Below are the code and all the weights of a small trained network. Each question names an input and a class and asks about switching units off, where a switched-off unit gives its printed mean instead of its output.

import numpy as np


def w(rows, s, z=0):
    codes = np.array(rows[::2]) - 128.0
    scale = np.full(codes.shape[1], s)
    scale[-1] = z or s
    return codes * scale


def f(y):
    return y / 2 * (1 + np.tanh(0.7978845608 * (y + 0.044715 * y**3)))


def log_softmax(a):
    a = a - a.max(-1, keepdims=True)
    return a - np.log(np.exp(a).sum(-1, keepdims=True))


def net(x, mask):
    res = np.array(x, float).reshape(1, 5) / 4 @ E
    y = f(res @ A[0][:, :-1].T + A[0][:, -1])
    res = res + np.where(mask, y, B[0][:, -1]) @ B[0][:, :-1]
    return log_softmax(res[-1] @ U[:, :-1].T + U[:, -1])


A, B = {}, {}
E = w([
[117,39,8],'x0',
[130,126,129],'x1',
[128,128,127],'x2',
[41,251,42],'x3',
[2,47,196],'x4',
],0.0071)
A[0] = w([
[120,176,232,61],'neuron 0',
[199,154,51,82],'neuron 1',
[164,80,155,97],'neuron 2',
[233,153,136,113],'neuron 3',
[89,187,25,134],'neuron 4',
[218,226,124,122],'neuron 5',
[127,163,184,67],'neuron 6',
[197,198,238,114],'neuron 7',
[128,113,110,153],'neuron 8',
[67,108,151,102],'neuron 9',
[10,129,186,138],'neuron 10',
[76,107,166,130],'neuron 11',
[147,78,35,92],'neuron 12',
[2,211,111,132],'neuron 13',
[108,52,59,99],'neuron 14',
[37,96,35,86],'neuron 15',
[184,167,109,117],'neuron 16',
[209,124,91,122],'neuron 17',
[132,44,57,64],'neuron 18',
[130,104,89,83],'neuron 19',
[197,206,70,89],'neuron 20',
[103,203,178,104],'neuron 21',
[84,183,106,94],'neuron 22',
[69,79,157,107],'neuron 23',
[168,142,116,130],'neuron 24',
[179,85,182,113],'neuron 25',
[210,96,162,122],'neuron 26',
[140,205,165,93],'neuron 27',
[59,176,105,127],'neuron 28',
[52,167,90,123],'neuron 29',
[54,171,88,128],'neuron 30',
[170,92,175,87],'neuron 31',
[81,97,159,134],'neuron 32',
[163,93,163,104],'neuron 33',
[117,46,205,113],'neuron 34',
[210,9,149,2],'neuron 35',
[197,96,172,82],'neuron 36',
[171,48,148,93],'neuron 37',
],0.011,0.006)
B[0] = w([
[83,23,211,191],'neuron 0',
[134,57,115,185],'neuron 1',
[202,131,131,165],'neuron 2',
[84,76,47,197],'neuron 3',
[210,120,186,229],'neuron 4',
[133,54,84,228],'neuron 5',
[136,41,162,147],'neuron 6',
[62,55,159,235],'neuron 7',
[92,159,153,143],'neuron 8',
[142,93,33,165],'neuron 9',
[122,87,21,240],'neuron 10',
[98,91,29,178],'neuron 11',
[58,59,255,184],'neuron 12',
[214,121,126,254],'neuron 13',
[98,73,211,185],'neuron 14',
[140,114,154,201],'neuron 15',
[113,79,98,168],'neuron 16',
[58,85,96,181],'neuron 17',
[106,82,223,179],'neuron 18',
[99,63,170,131],'neuron 19',
[136,91,75,203],'neuron 20',
[163,35,170,185],'neuron 21',
[169,123,154,168],'neuron 22',
[160,86,62,184],'neuron 23',
[86,117,24,147],'neuron 24',
[231,170,98,192],'neuron 25',
[174,132,105,194],'neuron 26',
[112,97,173,173],'neuron 27',
[229,110,129,191],'neuron 28',
[218,83,151,193],'neuron 29',
[233,127,125,197],'neuron 30',
[220,141,142,168],'neuron 31',
[110,86,32,177],'neuron 32',
[222,113,151,162],'neuron 33',
[163,146,82,225],'neuron 34',
[174,147,134,209],'neuron 35',
[165,131,132,176],'neuron 36',
[217,198,124,191],'neuron 37',
],0.0057,0.0075)
U = w([
[109,100,162,254],'0',
[183,117,177,29],'1',
[85,67,82,41],'2',
[78,57,254,67],'3',
[105,108,163,236],'4',
[69,216,162,160],'5',
[26,219,168,71],'6',
],0.011,0.0099)

Each question gives the input, the list of numbers given to net, and the class t.
The units are the neurons (one row each of A and B). Each row of codes is followed by its name. A weight is (code - 128) times the scale printed after its matrix; where a second scale follows, it is the last column's (A, B and U).
mask holds one flag per neuron, in row order. A switched-off neuron (its flag False) gives its mean, the last column of its row in B, instead of its output. The means were averaged over made-up inputs and are rounded, as every weight is.
A unit's drop is (log p(t) with every unit on - log p(t) with that unit switched off) / (log p(t) with every unit on - log p(t) with every unit switched off).
The circuit of an input: a set's keep is (log p(t) with only the set's units on - log p(t) with every unit switched off) / (log p(t) with every unit on - log p(t) with every unit switched off). Starting from the 12 units with the biggest drops (on a tie, the unit counted first), units are removed one at a time, each time the one whose removal leaves the highest keep (on an exact tie, the one counted first), for as long as the keep stays at least 0.8.
units of the circuit, in order: the units of the circuit, biggest drop first
top k neurons: the k neurons with the biggest drops, biggest first
drop when u is switched off: that unit's drop, to one decimal
input [-8,-4,8,-5,-1], class 3: units of the circuit, in order	[neuron 7]
input [-8,-6,8,8,-2], class 1: units of the circuit, in order	[neuron 13; neuron 28]
input [7,3,-2,-6,-6], class 3: units of the circuit, in order	[neuron 12; neuron 18]
input [-7,-1,-4,-3,-5], class 3: units of the circuit, in order	[neuron 7; neuron 0]
input [6,-3,-6,-5,-1], class 3: top 3 neurons	[neuron 12; neuron 18; neuron 14]
input [-6,0,5,2,8], class 2: units of the circuit, in order	[neuron 10; neuron 11]
input [-5,1,0,-2,-3], class 3: units of the circuit, in order	[neuron 7; neuron 10; neuron 0]
input [-6,2,2,7,6], class 1: units of the circuit, in order	[neuron 13; neuron 28]
input [-8,-4,5,6,2], class 3: units of the circuit, in order	[neuron 0; neuron 21]
input [-5,1,-5,7,8], class 2: top 4 neurons	[neuron 10; neuron 11; neuron 9; neuron 32]
input [-4,-1,-3,-4,-6], class 2: top 2 neurons	[neuron 3; neuron 5]
input [-6,0,5,3,2], class 3: top 2 neurons	[neuron 0; neuron 21]
input [-8,-3,-5,0,-5], class 3: top 2 neurons	[neuron 7; neuron 0]
input [1,-3,5,-3,-7], class 2: top neuron	[neuron 3]
input [1,-1,4,0,-5], class 2: drop when neuron 23 is switched off	-0.1
input [3,-4,-2,0,7], class 2: drop when neuron 10 is switched off	0.2
input [3,1,6,-2,-8], class 2: drop when neuron 3 is switched off	0.1
input [-1,7,-7,8,6], class 1: drop when neuron 30 is switched off	0.1
